Below is a small trained network, with its code and all its weights. Each question gives an input and a class and asks what happens when units are switched off, that is, made to give their printed mean instead of their output.

import numpy as np


def w(rows, s, z=0):
    codes = np.array(rows[::2]) - 128.0
    scale = np.full(codes.shape[1], s)
    scale[-1] = z or s
    return codes * scale


def f(y):
    return np.maximum(y, 0)


def log_softmax(a):
    a = a - a.max(-1, keepdims=True)
    return a - np.log(np.exp(a).sum(-1, keepdims=True))


def net(x, mask):
    res = np.array(x, float).reshape(1, 5) / 4 @ E
    y = f(res @ A[0][:, :-1].T + A[0][:, -1])
    res = res + np.where(mask, y, B[0][:, -1]) @ B[0][:, :-1]
    return log_softmax(res[-1] @ U[:, :-1].T + U[:, -1])


A, B = {}, {}
E = w([
[127,107,172,244,130,137,101,151,58],'x0',
[164,104,140,80,117,168,206,94,106],'x1',
[102,237,187,174,129,174,134,118,144],'x2',
[117,131,166,121,143,122,25,145,43],'x3',
[240,156,157,204,113,116,32,83,201],'x4',
],0.011)
A[0] = w([
[80,137,115,247,148,107,51,180,103,147],'neuron 0',
[115,118,131,132,118,132,123,122,137,63],'neuron 1',
[73,169,108,114,115,152,193,114,158,125],'neuron 2',
[168,175,164,82,141,115,27,131,157,142],'neuron 3',
[88,61,75,32,146,115,164,158,24,168],'neuron 4',
[159,143,173,190,119,178,120,134,122,36],'neuron 5',
[128,186,170,96,171,139,19,128,141,89],'neuron 6',
[89,160,111,224,168,81,65,175,117,84],'neuron 7',
[178,58,75,118,116,116,174,150,160,58],'neuron 8',
[99,86,94,74,149,129,136,134,105,24],'neuron 9',
[204,84,101,72,137,150,189,78,121,69],'neuron 10',
[133,128,145,146,85,138,89,113,162,60],'neuron 11',
[173,147,218,233,131,170,130,112,87,114],'neuron 12',
[121,138,140,120,154,114,132,153,89,3],'neuron 13',
[31,116,162,134,142,180,97,150,16,82],'neuron 14',
[108,191,118,116,130,155,223,113,174,135],'neuron 15',
[67,171,119,107,107,168,203,143,159,98],'neuron 16',
[35,76,170,80,133,128,138,175,80,90],'neuron 17',
],0.012,0.0051)
B[0] = w([
[114,111,185,205,77,150,115,163,110,208],'neuron 0',
[128,139,135,152,140,124,142,116,142,128],'neuron 1',
[149,106,121,119,166,102,175,149,110,187],'neuron 2',
[133,143,98,110,101,144,41,95,143,199],'neuron 3',
[4,90,100,124,133,115,154,112,161,252],'neuron 4',
[116,91,150,142,102,133,134,90,127,162],'neuron 5',
[175,157,93,112,111,142,86,124,181,191],'neuron 6',
[104,121,149,183,79,154,110,119,122,190],'neuron 7',
[113,81,100,115,78,169,115,127,175,177],'neuron 8',
[95,99,135,177,117,149,138,64,128,172],'neuron 9',
[146,100,133,162,73,170,93,131,158,190],'neuron 10',
[89,146,129,108,100,134,117,111,122,156],'neuron 11',
[134,80,226,190,87,159,154,122,78,197],'neuron 12',
[137,155,125,109,143,121,133,128,138,140],'neuron 13',
[121,174,133,99,184,82,164,180,112,207],'neuron 14',
[150,53,105,101,173,101,188,177,126,200],'neuron 15',
[166,118,131,111,175,98,158,145,98,192],'neuron 16',
[44,165,120,125,164,89,132,150,139,205],'neuron 17',
],0.015,0.02)
U = w([
[177,234,78,93,120,126,31,68,139,3],'0',
[75,111,63,123,91,124,131,133,208,200],'1',
[98,126,120,117,192,86,203,156,108,86],'2',
[245,126,51,61,176,114,170,158,154,175],'3',
[206,135,175,160,25,192,86,99,119,180],'4',
[129,213,172,158,103,124,76,180,80,95],'5',
],0.011,0.0054)

Each question gives the input, the list of numbers given to net, and the class t.
The units are the neurons (one row each of A and B). Each row of codes is followed by its name. A weight is (code - 128) times the scale printed after its matrix; where a second scale follows, it is the last column's (A, B and U).
mask holds one flag per neuron, in row order. A switched-off neuron (its flag False) gives its mean, the last column of its row in B, instead of its output. The means were averaged over made-up inputs and are rounded, as every weight is.
A unit's drop is (log p(t) with every unit on - log p(t) with that unit switched off) / (log p(t) with every unit on - log p(t) with every unit switched off).
The circuit of an input: a set's keep is (log p(t) with only the set's units on - log p(t) with every unit switched off) / (log p(t) with every unit on - log p(t) with every unit switched off). Starting from the 12 units with the biggest drops (on a tie, the unit counted first), units are removed one at a time, each time the one whose removal leaves the highest keep (on an exact tie, the one counted first), for as long as the keep stays at least 0.8.
units of the circuit, in order: the units of the circuit, biggest drop first
unit that matters most: the unit with the biggest drop
k most important neurons: the k neurons with the biggest drops, biggest first
drop of u: that unit's drop, to one decimal
input [5,4,8,-4,0], class 2: 3 most important neurons -> neuron 15; neuron 10; neuron 3
input [5,4,8,5,-3], class 5: unit that matters most -> neuron 14
input [0,6,0,-6,5], class 4: 4 most important neurons -> neuron 4; neuron 10; neuron 14; neuron 17
input [-5,4,7,7,4], class 0: units of the circuit, in order -> neuron 3; neuron 6
input [0,6,6,-5,3], class 2: 3 most important neurons -> neuron 15; neuron 6; neuron 12
input [-7,3,-4,2,6], class 4: 4 most important neurons -> neuron 4; neuron 10; neuron 17; neuron 14
input [2,-3,-1,8,1], class 5: 2 most important neurons -> neuron 14; neuron 10
input [-6,-8,-4,8,0], class 0: 2 most important neurons -> neuron 3; neuron 6
input [-6,5,7,4,4], class 0: 2 most important neurons -> neuron 0; neuron 3
input [1,-3,1,1,-3], class 2: 2 most important neurons -> neuron 3; neuron 10
input [-5,-5,-3,8,8], class 0: 4 most important neurons -> neuron 3; neuron 6; neuron 12; neuron 10
input [-7,0,2,-2,5], class 3: 2 most important neurons -> neuron 4; neuron 15
input [-2,-1,-4,6,4], class 0: 2 most important neurons -> neuron 12; neuron 3
input [-5,6,-2,1,8], class 4: unit that matters most -> neuron 10
input [-2,4,7,-1,-1], class 2: 2 most important neurons -> neuron 6; neuron 3
input [-3,-8,7,-5,0], class 3: drop of neuron 17 -> 0.1
input [-3,-6,4,-7,-3], class 3: drop of neuron 4 -> 0.2
input [1,-5,3,-1,-3], class 5: drop of neuron 4 -> 0.6
input [2,-3,8,0,0], class 4: drop of neuron 1 -> 0.0
input [-1,0,8,-8,-2], class 3: unit that matters most -> neuron 4
